Here is a tiny trained network, its code and every weight. The questions are about switching its units off for an input and a class, where a switched-off unit gives its printed mean instead of its output.

import numpy as np


def w(rows, s, z=0):
    codes = np.array(rows[::2]) - 128.0
    scale = np.full(codes.shape[1], s)
    scale[-1] = z or s
    return codes * scale


def norm(h):
    return h / np.sqrt((h * h).mean(-1, keepdims=True) + 1e-5)


def f(y):
    return np.maximum(y, 0)


def log_softmax(a):
    a = a - a.max(-1, keepdims=True)
    return a - np.log(np.exp(a).sum(-1, keepdims=True))


def net(x, mask):
    res = np.array(x, float).reshape(1, 7) / 4 @ E
    u = 0
    for l in range(4):
        y = f(norm(res) @ A[l][:, :-1].T + A[l][:, -1])
        res = res + np.where(mask[u : u + 5], y, B[l][:, -1]) @ B[l][:, :-1]
        u += 5
    return log_softmax(norm(res)[-1] @ U[:, :-1].T + U[:, -1])


A, B = {}, {}
E = w([
[127,110,192,208,41,249,134],'x0',
[187,122,136,114,137,131,120],'x1',
[140,136,126,124,139,147,119],'x2',
[120,46,180,31,246,148,204],'x3',
[120,122,141,133,125,121,135],'x4',
[136,254,240,41,112,180,82],'x5',
[110,122,75,125,137,153,70],'x6',
],0.0068)
A[0] = w([
[189,203,43,165,120,138,176,131],'L0N0',
[187,112,173,167,111,59,124,255],'L0N1',
[131,209,102,138,123,2,85,61],'L0N2',
[121,170,176,2,50,114,89,206],'L0N3',
[30,169,127,86,136,40,69,159],'L0N4',
],0.0085,0.0025)
B[0] = w([
[108,61,156,211,150,167,79,180],'L0N0',
[62,120,38,150,143,195,96,190],'L0N1',
[10,136,173,202,238,230,1,222],'L0N2',
[151,89,183,11,132,226,142,254],'L0N3',
[242,53,135,66,130,205,177,227],'L0N4',
],0.0069,0.0067)
A[1] = w([
[126,210,10,137,210,143,84,38],'L1N0',
[183,190,172,93,26,124,125,2],'L1N1',
[97,231,99,173,38,152,108,176],'L1N2',
[141,160,61,207,120,132,83,57],'L1N3',
[105,66,151,3,99,181,158,21],'L1N4',
],0.0064,0.0024)
B[1] = w([
[2,182,125,155,142,88,119,169],'L1N0',
[144,213,96,107,37,154,138,150],'L1N1',
[90,141,157,79,127,22,86,179],'L1N2',
[219,101,183,134,111,135,252,173],'L1N3',
[103,121,170,154,159,164,96,253],'L1N4',
],0.0096,0.0055)
A[2] = w([
[157,137,151,206,176,51,65,72],'L2N0',
[17,75,95,222,172,127,148,137],'L2N1',
[102,109,70,197,254,150,135,78],'L2N2',
[155,91,119,215,18,30,166,4],'L2N3',
[103,26,95,33,207,6,207,116],'L2N4',
],0.0062,0.0034)
B[2] = w([
[125,128,163,118,164,171,145,145],'L2N0',
[161,130,145,154,119,111,228,254],'L2N1',
[77,145,55,136,79,95,161,227],'L2N2',
[214,134,159,156,139,80,12,163],'L2N3',
[175,245,129,92,85,87,103,228],'L2N4',
],0.012,0.0056)
A[3] = w([
[160,37,83,45,110,138,178,165],'L3N0',
[183,193,139,104,2,189,119,135],'L3N1',
[211,92,218,198,139,141,224,254],'L3N2',
[127,188,189,193,121,226,89,130],'L3N3',
[195,69,113,203,34,126,100,51],'L3N4',
],0.0077,0.0034)
B[3] = w([
[180,210,60,159,92,177,252,175],'L3N0',
[114,165,88,190,63,31,101,203],'L3N1',
[41,62,75,159,195,146,111,254],'L3N2',
[111,109,85,94,54,84,115,242],'L3N3',
[250,92,182,101,226,92,98,175],'L3N4',
],0.011,0.007)
U = w([
[109,115,2,221,150,125,195,142],'0',
[163,240,48,88,24,34,129,248],'1',
[64,77,145,80,73,228,40,106],'2',
[166,188,158,45,184,213,172,3],'3',
[202,43,119,224,145,69,72,18],'4',
],0.0093,0.004)

Each question gives the input, the list of numbers given to net, and the class t.
The units are the neurons (one row each of A and B). Each row of codes is followed by its name. A weight is (code - 128) times the scale printed after its matrix; where a second scale follows, it is the last column's (A, B and U).
mask holds one flag per neuron, layer by layer. A switched-off neuron (its flag False) gives its mean, the last column of its row in B, instead of its output. The means were averaged over made-up inputs and are rounded, as every weight is.
A unit's drop is (log p(t) with every unit on - log p(t) with that unit switched off) / (log p(t) with every unit on - log p(t) with every unit switched off).
The circuit of an input: a set's keep is (log p(t) with only the set's units on - log p(t) with every unit switched off) / (log p(t) with every unit on - log p(t) with every unit switched off). Starting from the 12 units with the biggest drops (on a tie, the unit counted first), units are removed one at a time, each time the one whose removal leaves the highest keep (on an exact tie, the one counted first), for as long as the keep stays at least 0.8.
circuit, biggest first: the units of the circuit, biggest drop first
top k neurons: the k neurons with the biggest drops, biggest first
top k neurons in layer l: the k neurons of layer l with the biggest drops, biggest first
drop of u: that unit's drop, to one decimal
input [-6,-5,3,0,-7,4,-2], class 2: circuit, biggest first => (L0N2)
input [0,2,5,8,-3,0,8], class 1: circuit, biggest first => (L0N3 L0N2 L2N4)
input [-2,0,-7,-8,5,1,8], class 2: top 2 neurons => (L0N2 L2N4)
input [6,4,-8,0,8,-4,5], class 4: top 4 neurons => (L0N3 L2N3 L0N2 L3N4)
input [0,3,4,1,8,-1,0], class 1: top 2 neurons => (L0N3 L2N2)
input [-1,-6,0,2,8,-4,0], class 1: circuit, biggest first => (L2N4 L0N2)
input [0,-3,-7,7,5,-5,3], class 1: top 3 neurons => (L2N4 L0N2 L0N3)
input [1,-5,-6,-1,1,-3,-5], class 4: top 3 neurons => (L0N3 L2N3 L0N2)
input [-1,6,6,-3,7,4,8], class 2: top 2 neurons in layer 0 => (L0N3 L0N2)
input [2,2,3,-2,-6,-6,1], class 4: top 3 neurons in layer 0 => (L0N2 L0N3 L0N4)
input [-5,3,-4,3,4,-1,4], class 1: top 2 neurons => (L2N4 L0N3)
input [3,-6,-7,-2,8,-6,6], class 4: top 3 neurons => (L2N3 L0N2 L3N4)
input [-8,7,8,7,-1,-2,-5], class 1: top 2 neurons => (L2N4 L0N3)
input [5,8,-7,0,5,5,0], class 1: circuit, biggest first => (L3N1)
input [-4,3,1,-4,-2,8,1], class 2: circuit, biggest first => (L0N2 L2N4)
input [6,-6,-5,-2,6,-8,-3], class 4: circuit, biggest first => (L2N3 L3N4)
input [-4,-7,0,-6,1,-1,-7], class 0: circuit, biggest first => (L0N2 L2N1)
input [7,-1,8,-3,-7,-8,8], class 4: circuit, biggest first => (L3N4 L0N2)
input [5,-7,-7,-7,-1,-5,2], class 4: top 2 neurons => (L2N3 L3N4)
input [-3,2,4,3,-2,-2,-6], class 1: circuit, biggest first => (L2N4)
input [3,-6,0,0,4,-5,4], class 4: top 2 neurons => (L0N3 L2N3)
input [-1,-7,8,-7,2,1,-3], class 2: top 2 neurons => (L0N2 L2N4)
input [-2,-4,1,0,8,6,-3], class 2: top 2 neurons => (L1N4 L2N1)
input [8,-2,-4,-2,-4,0,-4], class 4: top 3 neurons in layer 2 => (L2N4 L2N3 L2N2)
input [-8,-8,0,5,-4,-1,7], class 1: top 3 neurons => (L2N4 L0N3 L3N2)
input [-4,8,5,6,4,-3,-6], class 1: drop of L2N4 => 0.7
input [-8,-6,2,-3,-4,8,4], class 2: drop of L2N0 => 0.0
input [-5,-4,2,6,7,-5,3], class 1: circuit, biggest first => (L2N4)
input [-6,5,6,6,8,-3,4], class 1: drop of L2N4 => 0.4
input [-1,-6,-6,-4,2,5,-8], class 2: drop of L0N3 => 0.2
